Here is a tiny trained network, its code and every weight. The questions are about switching its units off for an input and a class, where a switched-off unit gives its printed mean instead of its output.

import numpy as np


def w(rows, s, z=0):
    codes = np.array(rows[::2]) - 128.0
    scale = np.full(codes.shape[1], s)
    scale[-1] = z or s
    return codes * scale


def f(y):
    return np.maximum(y, 0)


def log_softmax(a):
    a = a - a.max(-1, keepdims=True)
    return a - np.log(np.exp(a).sum(-1, keepdims=True))


def net(x, mask):
    res = np.array(x, float).reshape(1, 4) / 4 @ E
    y = f(res @ A[0][:, :-1].T + A[0][:, -1])
    res = res + np.where(mask, y, B[0][:, -1]) @ B[0][:, :-1]
    return log_softmax(res[-1] @ U[:, :-1].T + U[:, -1])


A, B = {}, {}
E = w([
[90,53,57,68,191,145,189,244],'x0',
[143,87,158,129,141,140,123,111],'x1',
[206,227,90,63,237,140,81,124],'x2',
[75,190,250,136,200,124,207,122],'x3',
],0.013)
A[0] = w([
[172,166,96,102,186,164,74,117,88],'n0',
[147,173,128,76,248,153,105,93,97],'n1',
[101,186,178,145,144,165,210,149,49],'n2',
[45,177,230,141,233,110,219,96,28],'n3',
[200,215,136,72,186,153,114,114,54],'n4',
[102,92,74,46,150,157,171,193,122],'n5',
[166,191,186,161,86,77,66,55,137],'n6',
[107,123,118,167,153,63,99,142,104],'n7',
[52,94,176,188,64,117,133,155,75],'n8',
[159,192,155,171,63,110,73,62,120],'n9',
[172,53,13,134,72,155,5,118,2],'n10',
[117,75,112,78,194,130,176,249,127],'n11',
[15,78,135,207,62,136,175,106,82],'n12',
],0.011,0.0054)
B[0] = w([
[103,165,202,100,64,81,96,173,209],'n0',
[119,131,190,86,53,109,77,169,233],'n1',
[203,118,115,135,127,102,168,63,187],'n2',
[170,76,11,130,128,60,151,52,247],'n3',
[113,167,154,106,67,131,102,176,229],'n4',
[59,100,132,124,197,154,169,110,233],'n5',
[93,108,111,137,214,221,138,162,237],'n6',
[157,116,158,99,132,134,120,92,130],'n7',
[123,156,184,106,111,103,50,171,198],'n8',
[92,100,120,200,166,193,207,96,226],'n9',
[154,117,68,119,153,35,161,71,242],'n10',
[79,93,178,185,161,194,186,131,254],'n11',
[139,193,173,81,79,124,55,231,218],'n12',
],0.011,0.02)
U = w([
[104,118,136,144,173,249,146,134,146],'0',
[134,147,176,117,66,112,77,178,4],'1',
[170,116,51,129,124,61,132,90,194],'2',
],0.015,0.0018)

Each question gives the input, the list of numbers given to net, and the class t.
The units are the neurons (one row each of A and B). Each row of codes is followed by its name. A weight is (code - 128) times the scale printed after its matrix; where a second scale follows, it is the last column's (A, B and U).
mask holds one flag per neuron, in row order. A switched-off neuron (its flag False) gives its mean, the last column of its row in B, instead of its output. The means were averaged over made-up inputs and are rounded, as every weight is.
A unit's drop is (log p(t) with every unit on - log p(t) with that unit switched off) / (log p(t) with every unit on - log p(t) with every unit switched off).
The circuit of an input: a set's keep is (log p(t) with only the set's units on - log p(t) with every unit switched off) / (log p(t) with every unit on - log p(t) with every unit switched off). Starting from the 12 units with the biggest drops (on a tie, the unit counted first), units are removed one at a time, each time the one whose removal leaves the highest keep (on an exact tie, the one counted first), for as long as the keep stays at least 0.8.
circuit, biggest first: the units of the circuit, biggest drop first
top k neurons: the k neurons with the biggest drops, biggest first
drop when u is switched off: that unit's drop, to one decimal
input [-4,-1,-5,8], class 2: circuit, biggest first	(n3)
input [4,3,2,-6], class 2: top 2 neurons	(n10 n6)
input [-7,3,-5,4], class 0: top 2 neurons	(n6 n9)
input [5,8,-7,-6], class 1: top 3 neurons	(n12 n3 n8)
input [2,1,3,-4], class 2: top 2 neurons	(n10 n12)
input [-6,3,8,2], class 1: top 4 neurons	(n1 n0 n4 n11)
input [7,4,-7,-8], class 2: top 2 neurons	(n10 n6)
input [-3,-5,3,-3], class 0: top 4 neurons	(n3 n12 n9 n6)
input [5,-8,7,8], class 2: top 4 neurons	(n3 n2 n12 n8)
input [7,-3,-8,-2], class 1: top 3 neurons	(n12 n8 n6)
input [-6,-6,-2,-5], class 0: top 3 neurons	(n6 n9 n3)
input [-5,-3,7,2], class 1: top 3 neurons	(n1 n4 n0)
input [-4,0,6,6], class 1: top 4 neurons	(n1 n4 n10 n0)
input [1,-4,-8,7], class 1: circuit, biggest first	(n12)
input [-8,-6,3,-8], class 0: top 3 neurons	(n6 n9 n3)
input [-2,-1,3,-2], class 1: top 3 neurons	(n3 n11 n5)
input [2,-5,1,3], class 2: top 2 neurons	(n6 n9)
input [-2,1,5,-4], class 1: drop when n0 is switched off	0.2
input [-5,8,-2,-3], class 0: drop when n1 is switched off	0.0
input [2,1,-3,-4], class 2: circuit, biggest first	(n10)
input [-6,-5,0,-4], class 0: drop when n6 is switched off	0.1
input [-1,1,4,4], class 1: drop when n10 is switched off	1.2
